Below are the code and all the weights of a small trained network. Each question names an input and a class and asks about switching units off, where a switched-off unit gives its printed mean instead of its output.

import numpy as np


def w(rows, s, z=0):
    codes = np.array(rows[::2]) - 128.0
    scale = np.full(codes.shape[1], s)
    scale[-1] = z or s
    return codes * scale


def f(y):
    return y / 2 * (1 + np.tanh(0.7978845608 * (y + 0.044715 * y**3)))


def log_softmax(a):
    a = a - a.max(-1, keepdims=True)
    return a - np.log(np.exp(a).sum(-1, keepdims=True))


def net(x, mask):
    res = np.array(x, float).reshape(1, 7) / 4 @ E
    y = f(res @ A[0][:, :-1].T + A[0][:, -1])
    res = res + np.where(mask, y, B[0][:, -1]) @ B[0][:, :-1]
    return log_softmax(res[-1] @ U[:, :-1].T + U[:, -1])


A, B = {}, {}
E = w([
[112,96,104],'x0',
[126,125,125],'x1',
[121,33,254],'x2',
[247,83,115],'x3',
[139,145,155],'x4',
[112,105,86],'x5',
[128,129,124],'x6',
],0.0085)
A[0] = w([
[73,43,75,254],'n0',
[131,103,117,52],'n1',
[54,194,183,96],'n2',
[164,129,133,109],'n3',
[154,187,165,161],'n4',
[134,99,182,160],'n5',
[108,204,63,187],'n6',
[247,125,146,89],'n7',
[92,91,53,182],'n8',
[155,183,96,168],'n9',
[95,77,160,124],'n10',
[167,177,145,173],'n11',
[190,65,105,76],'n12',
[121,60,140,150],'n13',
[149,70,133,164],'n14',
[131,92,148,49],'n15',
[132,148,85,186],'n16',
[139,172,192,86],'n17',
[64,172,165,97],'n18',
[109,141,88,112],'n19',
[83,149,135,78],'n20',
[70,107,127,148],'n21',
[149,99,166,96],'n22',
[251,121,145,74],'n23',
[56,128,115,47],'n24',
[160,126,58,189],'n25',
[110,66,177,135],'n26',
],0.012,0.0034)
B[0] = w([
[184,138,160,201],'n0',
[161,110,112,118],'n1',
[133,59,34,210],'n2',
[93,122,105,136],'n3',
[61,78,169,152],'n4',
[196,252,141,185],'n5',
[211,126,221,255],'n6',
[99,137,71,206],'n7',
[145,143,183,191],'n8',
[179,70,182,191],'n9',
[175,167,128,174],'n10',
[113,37,176,155],'n11',
[90,117,91,179],'n12',
[159,159,194,171],'n13',
[132,143,151,169],'n14',
[211,113,109,136],'n15',
[128,139,195,183],'n16',
[89,99,76,147],'n17',
[112,122,27,188],'n18',
[194,41,141,161],'n19',
[156,71,81,151],'n20',
[136,163,85,166],'n21',
[176,112,66,158],'n22',
[138,55,33,208],'n23',
[72,80,77,164],'n24',
[219,105,198,204],'n25',
[215,164,95,197],'n26',
],0.0045,0.0075)
U = w([
[135,165,80,255],'0',
[123,125,4,31],'1',
[143,155,148,67],'2',
[109,88,142,177],'3',
[128,165,87,138],'4',
[122,130,115,73],'5',
],0.018,0.0034)

Each question gives the input, the list of numbers given to net, and the class t.
The units are the neurons (one row each of A and B). Each row of codes is followed by its name. A weight is (code - 128) times the scale printed after its matrix; where a second scale follows, it is the last column's (A, B and U).
mask holds one flag per neuron, in row order. A switched-off neuron (its flag False) gives its mean, the last column of its row in B, instead of its output. The means were averaged over made-up inputs and are rounded, as every weight is.
A unit's drop is (log p(t) with every unit on - log p(t) with that unit switched off) / (log p(t) with every unit on - log p(t) with every unit switched off).
The circuit of an input: a set's keep is (log p(t) with only the set's units on - log p(t) with every unit switched off) / (log p(t) with every unit on - log p(t) with every unit switched off). Starting from the 12 units with the biggest drops (on a tie, the unit counted first), units are removed one at a time, each time the one whose removal leaves the highest keep (on an exact tie, the one counted first), for as long as the keep stays at least 0.8.
units of the circuit, in order: the units of the circuit, biggest drop first
unit that matters most: the unit with the biggest drop
top k neurons: the k neurons with the biggest drops, biggest first
drop of u: that unit's drop, to one decimal
input [3,4,-8,-4,7,7,-4], class 2: unit that matters most -> n6
input [2,6,8,5,2,5,7], class 2: units of the circuit, in order -> [n5, n26]
input [-3,8,-2,-8,-1,0,-7], class 1: units of the circuit, in order -> [n2, n18]
input [-8,2,2,7,7,6,0], class 1: units of the circuit, in order -> [n23, n7]
input [2,-5,5,-8,1,-2,8], class 0: top 2 neurons -> [n23, n5]
input [5,1,8,4,0,2,5], class 2: top 2 neurons -> [n13, n5]
input [0,4,6,-7,2,-3,5], class 1: top 3 neurons -> [n2, n18, n6]
input [-5,-3,4,6,-3,-2,-8], class 0: top 2 neurons -> [n5, n2]
input [-7,-5,0,8,-1,-1,-3], class 1: top 3 neurons -> [n23, n7, n6]
input [8,1,-3,5,6,3,2], class 3: drop of n26 -> 0.2
input [-3,-2,4,7,-3,0,5], class 1: drop of n20 -> 0.0
input [-4,3,-7,-6,-7,-2,-2], class 2: drop of n23 -> 0.1
